kor: -17, -108, -41, -41, -41, 8, -41, -41, -17, -95, -17, -17, -5, 33
kiz: 17, 72, 41, -22, -45, -15, -23, -25, -26, -11, 29, 29, -25, 40
ninib: -95, -4, -41, -41, -17, -41, -108, 33, 8, -41, -17, -41, -17, -17
Baf: -19, -96, -16, -65, -75, -4, 28, -91, -89, -88, 77, -48, -23, 53
fov: -18, -108, -37, -68, -63, 1, 76, -72, -86, -93, 77, -31, -9, 36
places kor: -17 => 1 9 11 12
places kiz: 29 => 11 12
shift +1: -65, -75, -4 => -64, -74, -3
shift +1: -4 => -3
perm: 33, -5, -17, -17, -95, -17, -41, -41, 8, -41, -41, -41, -108, -17 => kor
places fov: 76 => 7

ninib: 17, 19, 55, -11, 1
goko: 39, 12, -13, -7, -6
kor: -100, 21, 54, -3, -12
tuk: 17, 19, 55, -11, 11
size: 17, 19, 55, -11 => 4
size: 17, 19, 55 => 3

Zerot: -76, 92, 0, 78, 27, -52, 3, -77, -49, 87, -29, -86, 33
Baf: -44, 32, -7, 61, -83, 22, 12, 31, -62, -12, 77, -69, -5
tuk: -51, -7, 78, 55, -93, -7, -7, 93, -51, -51, -51, -100, -7
kiz: -53, -52, 76, 51, -11, 51, -70, 49, 60, 35, -91, -37, 50
bib: -55, 42, 37, -82, 63, 3, -83, 35, 76, 77, -63, -52, 56
shift +1: -52 => -51
places tuk: -51 => 1 9 10 11
size: -51, -7, 78, 55, -93, -7, -7, 93, -51, -51, -51, -100, -7 => 13
perm: -37, 50, -53, -52, 76, 51, -11, 51, -70, 49, 60, 35, -91 => kiz

kiz: -5, 79, 51, 69, 50, -5, 59, 87, -59, 42, 78, 33, 22, 4, 5, 69, -4, 59, 49, 59, -23, -42, -40, 24, 5
vavob: 48, 3, 40, 21, 66, 85, -25, -6, 57, 22, 77, -6, 3, 58, 4, -43, -42, -61, 56, 67, -7, 49, 77, 48, 31
ninib: 59, -5, 33, 42, 78, 87, -23, 4, 79, 49, -4, 24, -5, -40, 6, 5, 22, -59, 50, 69, 59, 69, -42, 51, 59
soti: -5, 77, 50, 68, 50, -5, 59, 87, -60, 41, 78, 31, 22, 4, 4, 69, -5, 59, 50, 59, -24, -42, -42, 22, 4
fov: -7, 77, 49, 66, 48, -6, 57, 85, -61, 40, 77, 31, 21, 3, 3, 67, -6, 58, 48, 57, -25, -43, -42, 22, 4
bib: -7, 3, 50, 67, 49, -7, 58, 87, -62, 41, 79, 31, 22, 3, 4, 69, -6, 59, 49, 58, -26, -44, -7, 3, 3
places bib: 3 => 2 14 24 25
perm: -59, -42, -40, -23, -5, -5, -4, 4, 5, 5, 22, 24, 33, 42, 49, 50, 51, 59, 59, 59, 69, 69, 78, 79, 87 => kiz
perm: -61, -43, -42, -25, -7, -6, -6, 3, 3, 4, 21, 22, 31, 40, 48, 48, 49, 57, 57, 58, 66, 67, 77, 77, 85 => fov

kiz: -26, 29, -44, 57, -71, 29, -2, -59
laru: -26, 29, -71, 57, 29, -2, -10, -44
vavob: -11, -26, 29, -44, 57, -71, 29, -2
Zerot: -26, 29, -44, 57, 29, -44, 57, -71
goko: -26, 29, -44, 57, 29, -44, -56, -14
shift -1: 29, -44 => 28, -45
size: -26, 29, -44, 57 => 4
perm: -2, 29, -71, 57, -44, 29, -26, -11 => vavob

vavob: -41, -60, 44, -61, -31, 19, 34, -21, -60, -90, -90, 24, 39, 14, 35, -8, 14, 19
laru: -31, 40, 28, 28, 36, 25, 15, -16, -46, -69, -68, 28, 46, 16, 40, -5, 16, 22
soti: 39, -31, -60, -61, 44, -21, 19, -41, -60, -90, 24, 14, 34, -8, 35, 18, -90, 14
bib: 17, 25, 36, 25, 14, 15, 27, 10, 25, 29, 36, 20, 31, 12, 27, 9, 12, 16
goko: -38, -57, 60, -56, -29, 25, 46, -19, -56, -84, -84, 32, 53, 18, 46, -6, 19, 25
Baf: -32, -47, -15, -46, -24, -7, -12, -17, -47, -69, -69, -9, -13, -6, -11, -12, -6, -7
size: -31, 40, 28, 28 => 4
places laru: 28 => 3 4 12
size: -38, -57, 60, -56, -29, 25, 46, -19, -56, -84, -84, 32, 53, 18, 46, -6, 19, 25 => 18
perm: -90, -90, -61, -60, -60, -41, -31, -21, -8, 14, 14, 19, 19, 24, 34, 35, 39, 44 => vavob
next: 36, 25, 14, 15, 27 => 10, 25

fov: 61, -2, -50, -2, -12, -39, 17, -36, 1, -43, -43, -6, 33, -61, 117, -8, 20, -10, -20, 5, 34
soti: -21, 28, -11, 85, -39, 10, -24, 49, 47, 17, 14, -3, 46, -54, -23, -5, 52, -33, -8, 48, 56
Zerot: 29, 39, -31, 14, -55, -2, 17, -22, 43, 46, 31, 26, -32, 40, 20, -98, -45, 24, -66, -12, -21
Baf: 27, -30, 3, 5, 38, 9, 32, 70, -41, 27, -28, -11, -25, 0, 95, -23, -10, 39, -73, -30, -32
kor: -16, 1, -88, 29, -27, -21, -62, -52, 13, -25, -58, -39, 21, -40, -20, 34, 2, -19, -54, -13, 9
laru: 5, 64, 10, 48, -3, 67, -12, 94, -5, 32, 73, -13, 28, -30, -22, -10, -110, 16, -48, 0, 7
vavob: -66, 3, 21, 21, 7, -49, -66, -64, -3, 4, 32, -11, -34, 15, 32, 21, 14, 25, -33, -89, -1
tuk: 83, 31, 37, -54, 41, -55, 4, 29, -13, -78, 34, 1, 15, -8, -26, 79, 19, 7, 47, 29, -29
goko: -61, 6, -26, 11, 30, 66, 44, -35, 36, -21, 40, -29, -39, -8, -7, -87, -46, 77, 39, -47, 43
ninib: -12, -18, -21, -61, 47, 74, -26, -49, 79, -45, 24, -13, -6, 10, -13, 15, 46, 32, 28, -20, -3
bib: -28, 1, 7, 25, -1, 6, -21, -46, 29, 22, 16, -21, -28, 2, -75, 22, 12, 21, -18, 14, 10
kiz: 11, -5, -47, -35, 4, 57, -52, -89, -28, 23, 1, 38, -17, -25, -18, -33, 22, 8, -26, -51, -9
size: 11, -5, -47, -35, 4, 57, -52, -89, -28, 23, 1, 38, -17, -25, -18, -33, 22, 8, -26, -51, -9 => 21
places vavob: 21 => 3 4 16

soti: -39, 39, 107, -19, 33, 42, 40, 0, -30, 25, 32, -5, -20
goko: -19, 23, 80, -7, 3, -38, -11, 3, 33, 45, 8, 66, 6
vavob: 22, -92, 22, -11, 21, -11, -4, 46, -24, 22, -1, -79, 34
tuk: -27, -40, -31, 14, 69, -71, -69, -5, 30, 23, -14, -24, 99
fov: -21, 46, -59, 24, 28, -38, -64, -37, 39, 3, 0, 44, 57
laru: -19, -38, -95, 2, 7, -42, -6, -27, 20, -46, -49, -4, 12
Zerot: 44, 67, -32, 28, 1, -9, -47, 3, 24, 4, 13, -56, 26
Baf: -43, 34, 87, -7, 42, 58, 11, -6, -37, 40, 52, 29, 13
kiz: -1, -11, 91, -36, -47, 4, 75, 19, -3, 0, -13, 31, -87
size: -19, -38 => 2
size: -1, -11, 91, -36, -47 => 5
size: 22, -92, 22, -11, 21, -11, -4, 46 => 8

vavob: -1, -29, -32, 59, 11, 10, 22, -77, 25, 40, -61, -5, 1, 33, -1, -38, -3, -23, 39, 2, -38, 14, -8, 40, 16, 20, -24, 29, 81, 37, -3, -1, -70, 27, -84, -28, 26, -14, -18, -41, 14
tuk: -29, -24, -34, 41, 31, 0, 25, -69, 49, 39, -71, -12, 3, 14, 1, -55, 12, -24, 57, 5, -25, 15, 19, 37, 11, -1, -16, 51, 111, 3, -2, 3, -49, 4, -81, -14, 22, -17, 17, -50, 32
kiz: -31, -30, -19, 51, 11, 5, 32, -76, 50, 39, -82, -15, 2, 26, -1, -44, 28, 11, -9, -53, -4, -20, -20, 38, 30, 9, -2, 52, 103, 39, -5, 19, -41, 20, -49, 4, 41, -34, -3, -68, -7
bib: -13, -21, -31, 65, 32, 7, 30, -69, 19, 72, -52, 2, -1, 37, -4, -41, 16, -17, 38, 25, -34, 22, -24, 2, 19, 10, 8, 64, 103, 24, -15, -6, -38, 37, -60, -9, 42, -22, -17, -33, -10
soti: -28, -1, -29, 42, 41, -4, 42, -95, 26, 32, -53, 1, -4, 10, -4, -43, 5, 2, 28, -7, -34, 5, 1, 6, 16, -8, 4, 72, 91, 16, -12, -2, -32, -4, -84, 16, 45, -15, -16, -47, 8
ninib: -52, 13, -26, 60, 24, -20, 55, -91, 25, 59, -75, -8, -24, 17, -3, -63, -16, -5, 20, 26, -25, 28, -1, 33, 28, 25, -1, 52, 97, 26, 11, 2, -51, 2, -86, -16, 54, 33, -13, -52, -14
Zerot: -33, 3, -41, 46, 22, -4, 32, -82, 13, 57, -77, -15, -20, 29, -23, -66, 28, -4, 39, -9, -53, 11, -20, 55, 8, 16, 9, 51, 101, 16, -13, 35, -76, 19, -53, 13, 23, -9, 4, -52, -2
fov: -17, -41, -48, 60, 14, -2, 34, -81, 30, 40, -67, -24, 1, 12, 1, -40, 6, -30, 26, 20, -70, 7, -20, 28, 31, 15, -12, 54, 84, 21, 6, -2, -60, 41, -84, -20, 41, -12, -8, -66, 21
laru: -17, -6, -60, 48, 60, -10, 19, -73, 31, 74, -54, -23, -7, 25, 11, -23, 8, -8, 42, 18, -48, 31, 18, 41, 19, 11, 15, 44, 88, -10, -11, -9, -79, 4, -46, -10, 56, -26, -20, -60, -2
goko: -1, -2, -11, 36, 53, 17, 59, -69, 37, 57, -53, 1, -19, -3, -12, -23, 6, -22, 11, -9, -29, 9, -11, 39, 35, 16, -1, 68, 102, 20, -9, 5, -74, 15, -64, -22, 22, -23, 4, -48, -2
kor: -41, -8, -23, 36, 18, -4, 45, -91, 42, 20, -68, -13, -14, 14, -2, -34, -9, -17, 18, -3, -49, 7, 3, 24, 22, 6, -6, 49, 102, 22, -8, 12, -41, 4, -57, 13, 58, -35, -19, -74, -3
places laru: -10 => 6 30 36
next: 28, -4, 39, -9, -53, 11, -20 => 55, 8
places kiz: 32 => 7

Baf: -37, -47, 0, -45, 33
kiz: 5, -67, -90, -2, 40
laru: -34, -43, 2, -51, 33
ninib: -90, -67, 5, -3, 40
soti: -90, -65, 7, -9, 41
goko: -57, -2, 10, 64, -3
fov: -93, -68, 5, -1, 41
bib: -115, -60, 12, 31, 35
perm: 40, -90, -67, 5, -3 => ninib
next: -90, -65 => 7, -9

goko: -16, 98, 1, 17, -13, 64, 4, 88, -32, -78, 31, -14, 30, -46, -105, -1, 15, 67, 33, -83, -20, -10, -21, 1, -58, -23
vavob: 61, 74, -21, 14, -1, -32, 14, -53, -44, 73, 33, 92, -89, 71, -47, -71, 18, 25, 1, 23, -42, 116, -33, 10, 2, 49
laru: 97, 1, 17, 14, -1, -32, 14, -53, -44, 73, 33, 92, -89, 71, -47, -71, 18, 25, 1, 23, -42, 116, -33, 10, -94, 49
next: 98, 1, 17 => -13, 64
shift +1: -89 => -88

tuk: -106, 83, 84, -113, -95
bib: 106, 102, 103, 103, -80
ninib: -11, 18, 17, -19, -8
kiz: -105, 92, 67, -97, -95
Baf: 96, 96, 80, 83, -76
vavob: -96, 78, 50, -109, -99
Zerot: 95, 91, 85, 94, -12
kor: -96, 81, 85, -103, -87
fov: 101, 109, 98, 91, -92
laru: 96, 91, 103, 87, -63
soti: 105, 92, 101, 106, -77
goko: -101, 78, 84, -104, -92
shift +1: 103 => 104
size: -105, 92, 67 => 3
size: 96, 91, 103 => 3

goko: -69, 26, -37, -46, -9, 39, 43, -26, -64, 5, -6, 2, 80, 13, -11, 6, -21, -96, -16, 13, 0, 41, 102, -8, 57, 36, 54, -7, -23, -58, 5, 15, -44, -65, 31, 48, -79, -30, 34, 39, 2
soti: -16, -21, 36, 59, 26, -14, -4, 46, -4, 12, 10, 19, -64, 84, -48, -15, -88, 7, 44, 57, 90, 42, -27, -17, -12, -22, 28, 45, -40, -5, 56, 46, 8, -45, -38, -11, -33, 17, -4, 6, 48
tuk: 22, 54, -14, -6, 60, 3, 77, 46, 25, 7, 27, 61, 44, -3, 18, -37, -20, 32, -25, 31, 90, -56, -35, 47, -67, -38, -30, 78, 34, -43, -69, -41, -60, -8, 60, 40, 11, -16, 6, 39, -34
Zerot: -16, -21, 36, 59, 26, -14, -4, 46, 12, 12, 10, 19, -64, 84, -48, -15, -88, 7, 44, 57, 90, 42, -27, -17, -12, -22, 28, 45, -40, -5, -41, 46, 8, -45, -38, -11, -33, 17, -4, 6, 48
Baf: 11, -56, 47, 60, 27, 18, -6, 60, 7, 32, 6, 34, -41, 78, -60, -30, -69, 22, 44, 61, 90, 46, -37, -8, -16, -19, 25, 39, -43, 40, -67, 54, -25, -38, -35, 3, -34, 31, -14, -3, 77
ninib: 0, 34, -23, 5, -16, -64, 15, -69, -9, -6, 13, 5, -96, -26, 39, 48, -46, -8, 2, -11, 6, -79, 58, -30, 39, 31, 2, 54, 43, -44, 102, -58, 80, -7, -37, 26, 36, -21, 41, 13, -65
kiz: 0, 34, -23, 5, -16, 20, 15, -69, -9, -6, 13, 38, -96, -26, 39, 48, -46, -8, 2, 15, 6, -79, 58, -30, 39, 31, 2, 54, 43, -44, 102, -58, 80, -7, -37, 26, 36, -21, 19, 13, -65
shift -1: 48, -79, -30 => 47, -80, -31
size: -16, -21, 36, 59, 26, -14, -4, 46, 12, 12, 10, 19 => 12
places kiz: 15 => 7 20
perm: -21, 41, 13, -65, 0, 34, -23, 5, -16, -64, 15, -69, -9, -6, 13, 5, -96, -26, 39, 48, -46, -8, 2, -11, 6, -79, 58, -30, 39, 31, 2, 54, 43, -44, 102, -58, 80, -7, -37, 26, 36 => ninib
next: -4, 12, 10, 19, -64, 84, -48, -15 => -88, 7
perm: 31, -14, -3, 77, 11, -56, 47, 60, 27, 18, -6, 60, 7, 32, 6, 34, -41, 78, -60, -30, -69, 22, 44, 61, 90, 46, -37, -8, -16, -19, 25, 39, -43, 40, -67, 54, -25, -38, -35, 3, -34 => Baf

ninib: -43, 55, -41, 54, -38, 2, -41, 65, -55, -22, 55, -30, -35, -47
bib: -40, 45, -42, 27, -41, 0, -51, 119, -40, -51, 36, -56, -48, -49
vavob: -41, 48, -34, 19, -40, 2, -30, 49, -38, -30, 50, -35, -43, -33
kiz: -41, 51, -49, 50, -39, 6, -42, 82, -27, -20, 47, -43, -37, -49
size: -41, 48, -34, 19, -40, 2 => 6
shift +1: -22, 55, -30 => -21, 56, -29
perm: -43, -37, -49, -41, 51, -49, 50, -39, 6, -42, 82, -27, -20, 47 => kiz
size: -40, 45, -42, 27, -41, 0, -51, 119 => 8
next: 2, -41 => 65, -55
shift -1: -38, 2, -41 => -39, 1, -42

